Below is a small trained network, with its code and all its weights. Each question gives an input and a class and asks what happens when units are switched off, that is, made to give their printed mean instead of their output.

import numpy as np


def w(rows, s, z=0):
    codes = np.array(rows[::2]) - 128.0
    scale = np.full(codes.shape[1], s)
    scale[-1] = z or s
    return codes * scale


def f(y):
    return y / 2 * (1 + np.tanh(0.7978845608 * (y + 0.044715 * y**3)))


def log_softmax(a):
    a = a - a.max(-1, keepdims=True)
    return a - np.log(np.exp(a).sum(-1, keepdims=True))


def net(x, mask):
    res = np.array(x, float).reshape(1, 5) / 4 @ E
    y = f(res @ A[0][:, :-1].T + A[0][:, -1])
    res = res + np.where(mask, y, B[0][:, -1]) @ B[0][:, :-1]
    return log_softmax(res[-1] @ U[:, :-1].T + U[:, -1])


A, B = {}, {}
E = w([
[129,122,130,134,126,109,120,139,143,125,125],'x0',
[228,69,202,38,51,65,222,202,70,104,254],'x1',
[236,26,219,236,2,210,83,95,85,96,11],'x2',
[80,29,45,169,68,252,216,211,210,228,157],'x3',
[136,132,129,127,128,131,124,132,136,128,131],'x4',
],0.0052)
A[0] = w([
[176,223,209,112,148,49,30,64,26,57,90,37],'n1',
[69,41,53,167,77,210,188,179,200,213,119,53],'n2',
[232,35,194,209,30,191,83,98,102,103,20,140],'n3',
[88,24,85,156,49,218,198,190,197,210,138,29],'n4',
[221,40,166,71,45,92,231,194,99,138,229,124],'n5',
[48,134,56,228,174,181,62,99,171,171,41,87],'n6',
[187,52,209,228,24,181,113,129,108,91,53,142],'n7',
[204,48,183,24,54,104,193,215,84,130,196,110],'n8',
[204,29,225,203,20,167,91,87,106,92,27,141],'n9',
[48,173,59,44,220,79,189,153,206,184,212,123],'n10',
[213,26,156,229,26,208,87,98,127,149,68,124],'n11',
[104,52,60,187,58,231,191,221,170,218,136,48],'n12',
[3,220,26,8,236,71,160,157,192,160,249,168],'n13',
[69,141,60,170,174,182,70,71,170,165,58,121],'n14',
[38,172,54,213,156,199,58,59,187,137,23,134],'n15',
[97,91,53,137,132,194,184,174,200,183,181,101],'n16',
[202,69,188,206,74,165,78,111,88,104,43,140],'n17',
[51,150,87,214,148,174,53,47,183,174,36,116],'n18',
[200,54,212,47,32,85,208,216,76,107,238,108],'n19',
[171,203,225,76,182,62,59,36,57,24,71,5],'n20',
],0.0052,0.0015)
B[0] = w([
[214,203,249,49,36,60,45,46,211,208,10,207],'n1',
[211,191,208,70,33,32,67,27,204,214,15,206],'n2',
[60,160,48,85,209,100,193,219,39,175,168,234],'n3',
[202,197,245,55,13,15,93,36,192,225,40,208],'n4',
[213,36,70,240,195,208,41,79,211,37,218,203],'n5',
[204,40,72,218,180,224,76,68,197,40,186,197],'n6',
[45,165,76,82,180,107,192,217,49,148,172,219],'n7',
[193,47,55,217,180,205,73,73,222,36,188,196],'n8',
[64,201,43,72,173,115,201,230,54,154,161,231],'n9',
[56,196,73,54,192,108,209,233,44,146,189,217],'n10',
[47,184,68,47,188,106,208,214,47,162,157,223],'n11',
[181,232,250,40,44,34,108,29,173,208,27,212],'n12',
[4,166,50,43,217,118,228,248,16,198,183,254],'n13',
[182,67,60,186,180,187,98,94,170,71,198,183],'n14',
[198,36,50,219,202,183,43,84,188,43,220,210],'n15',
[154,178,195,70,57,39,125,125,123,209,44,184],'n16',
[69,142,90,81,161,114,194,213,58,157,149,204],'n17',
[202,44,73,202,205,213,56,117,213,31,190,199],'n18',
[207,30,49,238,183,225,44,75,211,5,197,210],'n19',
[185,200,247,52,18,35,53,38,223,205,3,208],'n20',
],0.0052,0.0097)
U = w([
[3,199,44,49,193,122,241,254,8,171,209,254],'0',
[210,29,59,238,175,240,48,51,213,15,230,53],'1',
[192,233,247,38,15,34,78,14,188,223,22,10],'2',
],0.0074,0.00092)

Each question gives the input, the list of numbers given to net, and the class t.
The units are the neurons (one row each of A and B). Each row of codes is followed by its name. A weight is (code - 128) times the scale printed after its matrix; where a second scale follows, it is the last column's (A, B and U).
mask holds one flag per neuron, in row order. A switched-off neuron (its flag False) gives its mean, the last column of its row in B, instead of its output. The means were averaged over made-up inputs and are rounded, as every weight is.
A unit's drop is (log p(t) with every unit on - log p(t) with that unit switched off) / (log p(t) with every unit on - log p(t) with every unit switched off).
most important unit: the unit with the biggest drop
k most important neurons: the k neurons with the biggest drops, biggest first
drop when u is switched off: that unit's drop, to one decimal
input [7,6,-5,5,2], class 1: 3 most important neurons	(n5 n19 n8)
input [6,-6,-4,6,1], class 1: 3 most important neurons	(n15 n6 n18)
input [0,-7,7,2,8], class 0: most important unit	n11
input [4,-2,6,6,-3], class 0: 2 most important neurons	(n11 n3)
input [-6,-8,6,-3,2], class 1: 2 most important neurons	(n15 n18)
input [0,7,7,-6,4], class 0: 3 most important neurons	(n9 n3 n7)
input [-5,4,0,-5,-2], class 2: 2 most important neurons	(n20 n1)
input [-4,3,-4,-5,3], class 2: 2 most important neurons	(n20 n1)
input [3,-2,1,-3,-1], class 2: 3 most important neurons	(n19 n5 n8)
input [-6,-7,8,7,-4], class 0: 3 most important neurons	(n11 n3 n9)
input [4,8,8,-6,-2], class 0: 3 most important neurons	(n9 n3 n7)
input [5,-7,7,-5,-5], class 0: 4 most important neurons	(n9 n3 n17 n11)
input [3,-1,4,5,7], class 2: 3 most important neurons	(n4 n12 n13)
input [2,4,1,4,4], class 1: most important unit	n5
input [3,6,-4,-8,-3], class 2: drop when n20 is switched off	0.5
input [8,-6,0,7,-8], class 2: drop when n4 is switched off	1.0
input [0,0,-3,5,7], class 2: drop when n1 is switched off	0.0
